Below are the code and all the weights of a small trained network. Each question names an input and a target symbol and asks about switching units off, where a switched-off unit gives its printed mean instead of its output.

import numpy as np


def w(rows, s, z=0):
    codes = np.array(rows[::2]) - 128.0
    scale = np.full(codes.shape[1], s)
    scale[-1] = z or s
    return codes * scale


def f(y):
    return np.maximum(y, 0)


def softmax(a):
    e = np.exp(a - a.max(-1, keepdims=True))
    return e / e.sum(-1, keepdims=True)


def log_softmax(a):
    a = a - a.max(-1, keepdims=True)
    return a - np.log(np.exp(a).sum(-1, keepdims=True))


def net(x, mask):
    ids = ['ΓΘΞΦΩβεζημπστψ'.index(c) for c in x.split()]
    T = len(ids)
    res = E[ids] + P[:T]
    u = 0
    for l in range(2):
        r = res
        for j in range(2):
            rows = slice(2 * j, 2 * j + 2)
            q, k, v = (r @ M[l][rows].T for M in (Q, K, V))
            z = softmax(np.where(np.tri(T) > 0, q @ k.T / 2**0.5, -1e9)) @ v
            o = O[l][rows]
            res = res + np.where(mask[u + j], z, o[:, -1]) @ o[:, :-1]
        u += 2
        y = f(res @ A[l][:, :-1].T + A[l][:, -1])
        res = res + np.where(mask[u : u + 4], y, B[l][:, -1]) @ B[l][:, :-1]
        u += 4
    return log_softmax(res[-1] @ U[:, :-1].T + U[:, -1])


Q, K, V, O, A, B = {}, {}, {}, {}, {}, {}
E = w([
[162,165,141,150,141,78,115,94,35,133,116],'Γ',
[107,225,225,107,109,91,139,53,164,115,160],'Θ',
[128,189,130,99,40,233,147,95,81,112,219],'Ξ',
[133,134,154,102,207,163,240,54,119,57,138],'Φ',
[156,121,196,136,139,74,121,79,43,142,107],'Ω',
[174,144,183,175,134,63,150,103,68,170,111],'β',
[50,140,134,215,121,128,172,118,125,64,17],'ε',
[172,113,177,170,81,139,196,178,160,194,111],'ζ',
[174,135,123,149,114,93,104,59,103,174,130],'η',
[180,238,103,94,210,196,71,175,118,176,71],'μ',
[96,75,138,23,163,143,78,117,129,168,98],'π',
[183,121,137,130,117,115,35,146,164,85,126],'σ',
[159,156,181,179,120,97,160,221,182,169,153],'τ',
[101,71,71,124,107,8,116,198,132,93,197],'ψ',
],0.016)
P = w([
[195,176,100,48,68,83,211,106,95,79,60],'0',
[186,151,131,70,78,84,185,107,104,92,85],'1',
[175,148,129,98,99,86,154,113,105,104,110],'2',
[157,145,138,114,119,95,132,123,112,113,135],'3',
[138,142,141,133,139,96,106,125,122,127,156],'4',
[125,140,149,151,157,103,82,135,131,146,173],'5',
[106,127,157,166,170,117,53,141,141,153,194],'6',
[93,124,166,182,195,126,36,142,150,165,213],'7',
[76,126,165,200,215,138,5,156,154,176,231],'8',
],0.012)
Q[0] = w([
[188,97,89,124,120,102,108,115,110,196,152],'0.h1',
[126,174,208,142,150,43,106,103,85,137,114],'0.h1',
[93,119,55,95,83,173,181,135,216,145,130],'0.h2',
[62,122,155,177,141,113,152,202,140,6,76],'0.h2',
],0.016)
K[0] = w([
[147,93,116,132,164,134,65,196,145,155,159],'0.h1',
[44,113,139,176,175,153,75,157,177,134,136],'0.h1',
[148,138,163,78,111,123,250,162,57,46,106],'0.h2',
[122,162,124,206,90,70,185,141,104,24,84],'0.h2',
],0.013)
V[0] = w([
[152,111,154,108,140,113,124,215,154,84,138],'0.h1',
[151,122,170,162,132,104,145,108,2,151,155],'0.h1',
[74,102,186,158,199,144,104,151,36,127,130],'0.h2',
[143,140,85,160,105,124,131,107,117,146,135],'0.h2',
],0.0085)
O[0] = w([
[194,114,153,135,28,137,162,114,124,97,118,141],'0.h1',
[93,123,106,52,175,199,125,143,255,197,95,254],'0.h1',
[162,185,231,27,78,83,185,196,45,66,127,123],'0.h2',
[67,123,114,188,180,144,97,168,94,117,90,137],'0.h2',
],0.0061,0.0026)
A[0] = w([
[148,134,206,93,39,120,254,104,124,99,186,41],'0.n1',
[19,50,111,202,158,140,101,91,187,120,154,46],'0.n2',
[72,87,88,77,145,213,178,183,210,130,129,129],'0.n3',
[121,145,149,198,73,120,159,173,163,142,175,1],'0.n4',
],0.0063,0.0041)
B[0] = w([
[130,109,19,195,185,162,100,109,168,162,122,254],'0.n1',
[254,107,88,54,147,169,125,167,108,116,194,228],'0.n2',
[167,132,156,245,100,119,140,82,72,62,153,236],'0.n3',
[98,152,152,70,173,93,174,200,196,61,142,190],'0.n4',
],0.0068,0.0012)
Q[1] = w([
[176,68,130,149,21,77,95,147,81,104,143],'1.h1',
[178,190,192,120,140,84,28,77,105,202,107],'1.h1',
[22,96,81,96,146,246,200,180,181,96,66],'1.h2',
[90,182,119,54,191,144,134,96,122,182,158],'1.h2',
],0.014)
K[1] = w([
[128,62,87,78,26,71,91,252,160,122,122],'1.h1',
[134,141,197,87,151,114,4,218,137,151,192],'1.h1',
[104,143,58,110,108,165,222,51,101,125,13],'1.h2',
[166,162,146,58,134,174,46,16,93,213,166],'1.h2',
],0.011)
V[1] = w([
[190,183,117,96,99,225,110,151,189,104,20],'1.h1',
[175,191,174,194,183,144,127,141,67,156,157],'1.h1',
[93,165,159,134,139,91,254,135,122,211,143],'1.h2',
[119,118,158,159,147,139,120,59,21,188,157],'1.h2',
],0.0072)
O[1] = w([
[63,120,175,107,170,105,126,163,110,149,216,193],'1.h1',
[112,86,66,128,136,112,183,93,97,139,123,176],'1.h1',
[156,131,105,80,83,98,141,62,83,209,140,4],'1.h2',
[114,150,93,116,96,106,119,110,246,109,119,168],'1.h2',
],0.011,0.0015)
A[1] = w([
[113,160,219,63,52,65,211,176,97,81,136,27],'1.n1',
[84,106,134,108,230,215,110,142,186,176,192,51],'1.n2',
[147,84,115,2,127,36,166,128,141,147,69,2],'1.n3',
[81,27,69,130,148,76,90,90,158,175,38,74],'1.n4',
],0.0063,0.0034)
B[1] = w([
[65,97,93,150,116,165,132,56,162,134,47,206],'1.n1',
[133,139,92,141,51,103,104,133,103,106,70,254],'1.n2',
[150,88,146,147,95,183,116,254,146,36,163,200],'1.n3',
[91,78,99,169,126,172,86,152,131,164,134,225],'1.n4',
],0.0096,0.0031)
U = w([
[131,227,73,86,196,101,128,208,80,135,132,174],'Γ',
[90,179,106,165,37,230,118,116,102,109,209,144],'Θ',
[41,141,157,160,70,102,151,105,108,101,45,143],'Ξ',
[178,86,103,114,212,167,193,80,147,88,137,175],'Φ',
[117,50,185,2,113,192,89,118,135,104,113,233],'Ω',
[162,121,180,183,102,171,241,227,187,224,146,242],'β',
[172,75,39,136,32,45,160,171,104,71,110,118],'ε',
[135,107,114,129,95,124,136,135,124,118,133,79],'ζ',
[114,79,75,169,175,161,49,115,169,195,82,139],'η',
[46,24,105,117,118,31,126,111,128,104,231,66],'μ',
[152,227,197,132,113,30,94,59,203,129,140,111],'π',
[109,115,191,230,200,152,83,149,131,87,191,99],'σ',
[142,65,133,118,115,127,65,59,26,126,166,52],'τ',
[208,210,162,166,127,224,81,106,97,134,43,1],'ψ',
],0.0063,0.0031)

Each question gives the input, a string of symbols that net reads in full, and the target symbol t.
The units are the heads (2 rows each of Q, K, V and O) and the neurons (one row each of A and B). Each row of codes is followed by its name. A weight is (code - 128) times the scale printed after its matrix; where a second scale follows, it is the last column's (O, A, B and U).
mask holds one flag per unit, layer by layer, with each layer's heads first. A switched-off unit (its flag False) gives its mean, the last column of its rows in O or B, instead of its output. The means were averaged over made-up inputs and are rounded, as every weight is.
A unit's drop is (log p(t) with every unit on - log p(t) with that unit switched off) / (log p(t) with every unit on - log p(t) with every unit switched off).
The circuit of an input: a set's keep is (log p(t) with only the set's units on - log p(t) with every unit switched off) / (log p(t) with every unit on - log p(t) with every unit switched off). Starting from all 12 units, units are removed one at a time, each time the one whose removal leaves the highest keep (on an exact tie, the one counted first), for as long as the keep stays at least 0.8.
units of the circuit, in order: the units of the circuit, biggest drop first
unit that matters most: the unit with the biggest drop
which heads matter: for each layer, one digit per head in row order, 1 if its drop is at least 0.15 and else 0, layers parted by /
input Θ τ β π η η, target π: which heads matter => 01 / 11
input ε Φ τ σ, target τ: units of the circuit, in order => 1.h2; 0.n4
input π Ω τ η η σ β Ω π, target Ω: which heads matter => 01 / 00
input π Γ Ω η Ω ε ψ ε σ, target ψ: which heads matter => 10 / 10
input η Φ π Γ η π η μ, target Γ: which heads matter => 01 / 10
input η π η ζ η Ω, target η: units of the circuit, in order => 1.n4; 0.h2; 0.h1
input Φ η Γ Ξ Ω, target Ω: units of the circuit, in order => 0.h1; 0.h2; 1.n3
input π η π η ψ τ Γ, target ψ: which heads matter => 11 / 10
input π Φ η, target π: units of the circuit, in order => 1.h1; 1.h2
input π π η Γ, target π: which heads matter => 10 / 11
input σ σ ε β σ, target σ: which heads matter => 00 / 01
input Γ τ σ Ω, target τ: units of the circuit, in order => 0.n4; 0.h1; 1.h2
input η μ Ω Ω, target μ: unit that matters most => 1.h1
input ε Ω Γ Ξ ψ Φ Γ Ω Ω, target Ω: units of the circuit, in order => 0.h2; 0.h1
input μ Γ Γ, target μ: unit that matters most => 1.h1
input η ε η η Ω η, target η: units of the circuit, in order => 1.n4; 1.h1; 0.h1
input Φ η Φ η ε η Ω, target η: which heads matter => 00 / 11
input ε η η η ε π η Γ ψ, target ε: units of the circuit, in order => 1.h1; 0.h1
input Φ η η Ω ε ε Ω Γ, target ε: units of the circuit, in order => 1.h1; 0.h2
input τ η ε ζ η ε τ μ Γ, target τ: unit that matters most => 1.h2
input τ π η Γ Ω τ Ξ σ, target τ: units of the circuit, in order => 0.n4; 0.h1; 1.h2
input Ξ η Φ η Ω Φ π β, target π: units of the circuit, in order => 1.h2; 0.h2
input τ μ Ξ Ω ε ε Ω Ω, target ε: units of the circuit, in order => 1.h1; 0.h2
